Each row has a name. Each question is about the rows just above it.

[157  79 145 111]  z_969
[168 146 145  81]  z_58
[145 162 137  87]  z_331
[103 172 111 157]  z_333
[163 164 164 164]  z_124
[ 82 183 122 136]  z_132
[140  79 165 160]  z_581
[93 93 93 92]  z_450
[115 166 134 165]  z_260
[152  97 132 163]  z_868
[104 108 114 173]  z_429
[172 110 146  91]  z_352
Times [163] occurs in z_124:	1
Times [93] occurs in z_450:	3
Count of [152] in z_868:	1
How many times does z_868 hold [163]?	1
Count of [164] in z_124:	3

[127 133 129 126 123 127 132 129 132 175 123 132 125 121 127 126 127 128
 122 138 132 134 124 129 127 128 123 119] : z_763
[137 136 130 122 129 130 135 128 122  98 139 125 130 128 127 131 121 133
 118 132 124 129 141 128 112 135 132 125] : z_443
[124 131 116 129 134 128 113 127 131  59 119 127 128 132 127 128 128 121
 132 125 127 126 130 127 136 123 137 136] : z_165
[130 134 125 117 124 128 134 121 125 131 128 124 127 132 128 127 125 135
 114 133 127 132 134 121 133 138 128 123] : z_509
[127 127 128 127 130 131 124 132 127  91 127 125 127 133 127 132 125 127
 129 122 128 125 125 133 127 128 133 132] : z_583
[130 137 123 124 127 127 130 132 132  83 125 131 132 122 131 126 125 122
 123 141 124 134 129 132 116 130 134 125] : z_95
[130 127 131 127 131 125 122 129 121  73 126 130 129 128 118 137 131 121
 123 133 126 127 133 129 132 126 131 131] : z_871
[125 115 131 128 124 130 129 131 130 136 123 128 129 126 126 125 126 118
 129 126 127 128 128 131 114 128 128 130] : z_729
[121 111 127 127 126 127 132 141 133 188 121 120 120 133 141 125 122 129
 131 118 141 127 131 141 132 128 121 134] : z_86
[131 129 131 134 130 131 128 126 125 119 131 132 129 126 125 131 127 126
 130 126 126 127 124 131 126 121 130 128] : z_937
[132 132 133 133 129 129 130 124 124 156 135 130 126 128 125 131 130 135
 125 128 127 128 122 124 134 123 125 123] : z_241
How many times does z_583 hold [126]?	0
Count of [127] in z_763:	5
Times [127] occurs in z_583:	9
How many times does z_86 hold [111]?	1
Times [131] occurs in z_871:	5

[126 123 124 135 128 133 135 135 126 126 123 126 123 126 122 135 123 135
 127 135 135 135] = z_791
[105 116 110 104 103 132 103 114 105 110 105 105 103 116 105 116 116 116
 103 105 110 121] = z_929
[149 169 160 149 139  99  55  59 149 147  69 149 146 158 146  65 174  68
 150 149  64  74] = z_955
[102 126  99 103 153 106 153 158 153 107 154 115 104 106 106 156 124 154
 101 103 106 154] = z_390
[191  88 189 193 152 105 122 100 190 179 115 192 193 191 187 101  91 102
 194 190 109  98] = z_760
Times [105] occurs in z_929:	6
How many times does z_929 hold [116]?	5
How many times does z_390 hold [153]?	3
Times [122] occurs in z_791:	1
Count of [155] in z_390:	0

[122 128 138 141 118 171 134 131 167 130 120 131 131 167  79 162 116 127
 150 127  85 111  64 127 173 126 141 127 128 127] -> z_721
[156 153 145 113 107 101 149 121 133 149 132 155 148 133 131 100 157 149
 107 104 133 146 136 141 148 151 139 156 147 154] -> z_589
[156 153 132 113 107 149 149 147 104 149 148 155 148  98 131 100 157 149
 107 148 133 146 156 107  95 148 139 156 128 127] -> z_863
Count of [133] in z_589:	3
Times [122] occurs in z_721:	1
Count of [149] in z_863:	4
Times [147] occurs in z_863:	1
Times [108] occurs in z_863:	0
Times [131] occurs in z_721:	3

[106 125 182 120 167 153 135 145 120 120 161  87 120 142 153] -> z_177
[136 155 142 117 155 138 155 128 169 136 181 124 175  80 136] -> z_828
[106 176 182 176 176 176 135 145 130 120 161  87 182 130 153] -> z_59
Times [155] occurs in z_828:	3
Count of [182] in z_59:	2
How many times does z_177 hold [121]?	0
How many times does z_59 hold [176]?	4

[137 136 119 126 129 112 129 129 130 128 128  88 130 124 127 137 123 106
 133 153 142 127  95 129 127 123 122 126 150 123 107 127 107] : z_930
[120 123 123 133 106 115 126 122 132 129 122 144 122 147 107 123 106 106
 120 124 114 128 150 123 134 121 128 123 122 134 118 129 132] : z_446
[121 151 130 135 139 141 110 161 125 128 109 139 129 122 125 140 167 124
 141 114 139 122 185 131 141 131 130 136 147 127  87 139 139] : z_693
[132 123 141 138 127 106 119 124 124 111 128 115 127 127 115 141 128 108
 128 128 146 127 114 108 127 130 127 129 120 129 128 131 126] : z_696
[124 129 116 124 136 124 130  99 125 113 130 136 130 131 115 137 145 148
 156  79 145 123 124 120 116 126 128 138 112 140 104 111 137] : z_519
How many times does z_696 hold [142]?	0
Times [108] occurs in z_696:	2
How many times does z_446 hold [122]?	4
Count of [129] in z_930:	4

[131 128 131 145] -> z_836
[129 128 130 146] -> z_320
[172 172  93 173] -> z_172
[114 128 114 114] -> z_351
How many times does z_351 hold [114]?	3
Times [174] occurs in z_172:	0

[169  86 169 169  86 169] -> z_781
[137 140 130 165 122 168] -> z_990
[ 87  86  81 105 172  81] -> z_425
[ 87 134 154  88 109 197] -> z_912
How many times does z_781 hold [169]?	4
Times [81] occurs in z_425:	2
How many times does z_781 hold [87]?	0
Count of [135] in z_912:	0
Times [86] occurs in z_781:	2

[170 161 138 117 143 123 125 173 120 127 128 190] -> z_347
[115 100 102 106  90  86 109 128 140 111 120 190] -> z_807
[154 154 111 138 154 130 154  73 120 150 154 190] -> z_918
[139 120 111 144  93 160 142 150  93  88 111 144] -> z_885
Count of [154] in z_918:	5
Times [144] occurs in z_885:	2
Count of [102] in z_807:	1

[ 96 138 107 123 102 100 102  94 133 140 122  86 121  96 118  99  62 166
 176 158 108 164 151 138 144 109 124 108  77 127 141 178 182 126 168 112
 159 145 126 130  72 160 109 119 141  81 140  96  57 163  81 131 125 173
  77  96 134 101  94 178 124 111 122] = z_4
[173 110 134 114 100 108  89  77 137 116 133 108 134 108 108 109 114 132
 166 118  96 158 131 122 171 132 116 108  81 151 149 158 190 115 153 131
 138 141 132 138  81 161 132 128 136  83 124 108  96 148 118 125 149 147
  79 136 125 120 105 171 115 121 125] = z_702
[104 129 113 119 104 103  99  87 135 131 123  99 124 109 113 101  76 156
 173 148 104 162 146 133 152 113 124 108  78 130 145 172 183 125 163 120
 152 143 127 133  74 162 115 121 104  80 134 101  68  99  91 130 132 164
  91 128 135 106  95 174 121  68 124] = z_595
[178 122 121 114 100 106  98  81 133 125 128  96 127 107 109 103  92 148
 174 133  99 158  98 126 159 120 117 107  79 143 150 164 187 122 159 124
 145 140 130 135  77 159 126 128 138  79 131 106  79 157 102 126 139 156
  78 136 133 111  99 173 120 115 127] = z_434
[161 131 145  97 120 106  98 115 141 128 132 128 124 137 131 143 125 142
 131 118  99 147 124 113 150 141 111 120 132 146 136 139 152 122 146 117
 135 130 107 141 100 167 121 144 121  89 121 123 132 116 124 131 143 130
 114 147 110 132 116 145 108 119 124] = z_510
[176  90 152  80 120  93  84 108 144 123 130 125 120 140 134 145 121 152
 130 115  86 154 125 106 159 144 104 116 134 157 136 145 159 122 159 112
 139 131  97 146  87 189 115 148 113  68 118 121 133 109 152 135 145 134
 102 157 105 135 111 151  98 107 149] = z_508
Count of [91] in z_595:	2
Count of [96] in z_4:	4
How many times does z_595 hold [98]?	0
Times [128] occurs in z_510:	2
Count of [103] in z_595:	1

[140 147 101 143 116 117 130 166 163 152 139] -> z_419
[169 169 144 169 169 117 149 117 117 117 117] -> z_387
[ 72 107 141 119 121 111 106 107 108  86 135] -> z_973
[ 72 132 141 119 121 112 108 108 110  89 134] -> z_817
[165 108 148 124 148 156 147 111 140 142 116] -> z_19
[171 114 142 128 146 155 149 122 142 150 118] -> z_870
[143 143 100 144 117 118 143 169 166 155 166] -> z_330
[ 84 143 131 132 120 109 114 127 128 101 143] -> z_269
[124 158  97 146 111 107 123 173 170 146 146] -> z_395
[123 153  99 143 112 108 122 167 164 142 143] -> z_588
[149 149 149 124 149 148 148 116 110 141 115] -> z_746
How many times does z_746 hold [149]?	4
Count of [143] in z_330:	3
Times [141] occurs in z_973:	1
Times [117] occurs in z_387:	5
How many times does z_395 hold [111]?	1

[121 128 131 127 120 129 105 151 150 128 127] -> z_216
[126 126 113 129 127 125  90 126 148 137 126] -> z_981
[119 133 121 101 135 126 121 130 135 143 128] -> z_661
[121 147 131 116 128 134 105 123 111 151 124] -> z_845
[127 136 123 148 125 132 146 134  72 114 128] -> z_184
Times [143] occurs in z_661:	1
Times [126] occurs in z_981:	4
Times [128] occurs in z_216:	2

[136 151  82 110 131 120  93 123 165]  z_143
[136 151  64 110 131  70 139 123 122]  z_254
[136 151  82 110 131  70 139 123 122]  z_732
[136 151 121 110 131  70 139 123 122]  z_414
[ 97 100 135 107 134 112 110 100 176]  z_600
Count of [107] in z_600:	1
Times [101] occurs in z_600:	0

[184 178 184 184 178 184 184 159] = z_469
[ 72 174  71  68  70  79 186  81] = z_667
[178 183 181 183 183 167 183 176] = z_263
[ 67  67 187 190 190  67  67 183] = z_898
How many times does z_263 hold [183]?	4
Count of [72] in z_667:	1
Count of [184] in z_469:	5
Count of [66] in z_898:	0

[118 123 114 139 145 132 135 142 109 145 138 114 127 146 142 127 142 133
 123 121 123 117 126 140 111 133 112 117] = z_941
[138 122 143 116 111 131 130 109 152 151 110 112 149 150 108 102 111 116
 138 109 131 112 128 114 139 127 140 132] = z_476
[136 132 133 131 122 131 127 130 128 113 131 141 184 108 121 139 128 139
 132 134 127 143 127 127 109 122 111 118] = z_201
[129 128 129 140 131 130 133 132 134 179 135 114 157 197 129  93 133 136
 125 101 129 118 133 134 127 128 126 128] = z_787
[137 127 136 124 155 125 129 119 139 120 123 120 170 111 109 121 118 120
 130 134 134 119 131 105 134 126 134 132] = z_258
[136 132 133 131 122 131 127 130 128 113 131 141 184 108 121 139 128 139
 132 134 128 143 127 107 134 134 132 132] = z_505
[121 124 120 144 146 129 135 144 119 108 140 139 150 111 140 141 145 135
 127 139 125 140 129 120 118 132 121 118] = z_849
[133 132 134 119 136 133 131 126 126 129 122 120  66 135 133 132 124 123
 133 110 129 122 129 159 131 129 131 130] = z_530
[145 133 133 148 112 131 127 113 157 151 118 128 116 155 116 107 109 119
 140 109 139 123 132 122 148 132 148 142] = z_669
[137 127 136 124 113 125 136 119 139 120 123 120 182 111 109 121 118 120
 130 134 134 119 131 105 136 126 134 132] = z_679
How many times does z_787 hold [129]?	4
Count of [122] in z_201:	2
How many times does z_679 hold [136]?	3
Times [132] occurs in z_505:	4
How many times does z_669 hold [148]?	3

[134 121 130 153 108 141 190 102 132 131 141 102 129 130 126 130 137 145] : z_652
[131 121 184 153 108 153 190 153 131 131 134 167 129 131 131 114 115 182] : z_307
[132 121 184 153 108 141 190 102 132 101 141 167 129 130 126 126 120 104] : z_274
Count of [130] in z_274:	1
Count of [132] in z_307:	0
How many times does z_652 hold [102]?	2
How many times does z_307 hold [131]?	5

[128 127 154 115 141 141 118 117 110 165 136  93 135 122 138  74  90 117
 155 117 143  97 107] : z_458
[151 130 128  95 113 117 134 146 129 152 106  90  94 132 124 154 102 113
 162  95 151 123 113] : z_921
[101 107 135 115 105 122 132 116 150 113 146 187 124  89 144 118 111 134
 156 149 142 118 126] : z_876
[139 131 135 115 105 132 131  95 132 113 146 187 124  89 144 131 132 134
 156 149 142 118 126] : z_13
[151 115 128  95 113 117 134 146 129 152 106  90  94 132 124 154 102 113
 162  95 170 132 111] : z_63
[135 134 135 148 103 106 131 128 147 123 111 195  89 121 106 152 148 110
 148 148 143 145 117] : z_575
Times [115] occurs in z_876:	1
Times [106] occurs in z_575:	2
Times [135] occurs in z_876:	1
Times [131] occurs in z_13:	3
Count of [151] in z_921:	2
How many times does z_575 hold [135]?	2

[140 144 159 148 156 158 156 144 151 138 156 167 156 162 145 138 138 150
 147 152 147 150] : z_993
[146 169 138 142 145 146 168 160 158 164 149 142 146 150 147 172 190 146
 143 145 146 143] : z_866
[146 146 169 151 155 158 147 157 157 143 164 157 150 163 155 141 142 147
 151 146 152 147] : z_539
[140 144 159 148 148 158 144 144 151 145 156 167 155 162 147 138 138 159
 147 147 147 147] : z_570
[147 146 159 153 159 151 145 160 149 144 148 144 150 151 156 144 146 144
 154 147 153 155] : z_20
[153 154 146 160 142 155 150 144 150 139 157 154 156 146 161 147 149 143
 151 147 144 165] : z_805
How many times does z_993 hold [156]?	4
Count of [147] in z_570:	5

[146 131 129 129 158 199 188  80 130 160 144 120] : z_998
[146 130  80  80  80 199 188  80 139 160  88 120] : z_498
[146 130 103 110 158 199 188  80 139 160 144 120] : z_622
Count of [80] in z_498:	4
Count of [131] in z_998:	1

[107 102 152 129 150 175 141  82 130 126 141 102 157 106  96 149 130 148
 142 169 163 139 166 103  79 139 102 166 124] = z_288
[107 102 152 129 150 175 141  82 130 126 141 102 157 106  96 121 130 148
 142 169 163 139 166 103  79 139 102 171 124] = z_281
[118 140 117 103 124 131 139 114 143 153  82 144 104 130 107 149 116  82
  92  87 151 107 158 185 113 153 155 166 117] = z_785
[148 102 121 129  95 175 141  82  82 126 141 102 121 106  96 143 130 148
 142 169 163 121 166 103  79 122 102 171 124] = z_738
Count of [143] in z_738:	1
Count of [139] in z_281:	2

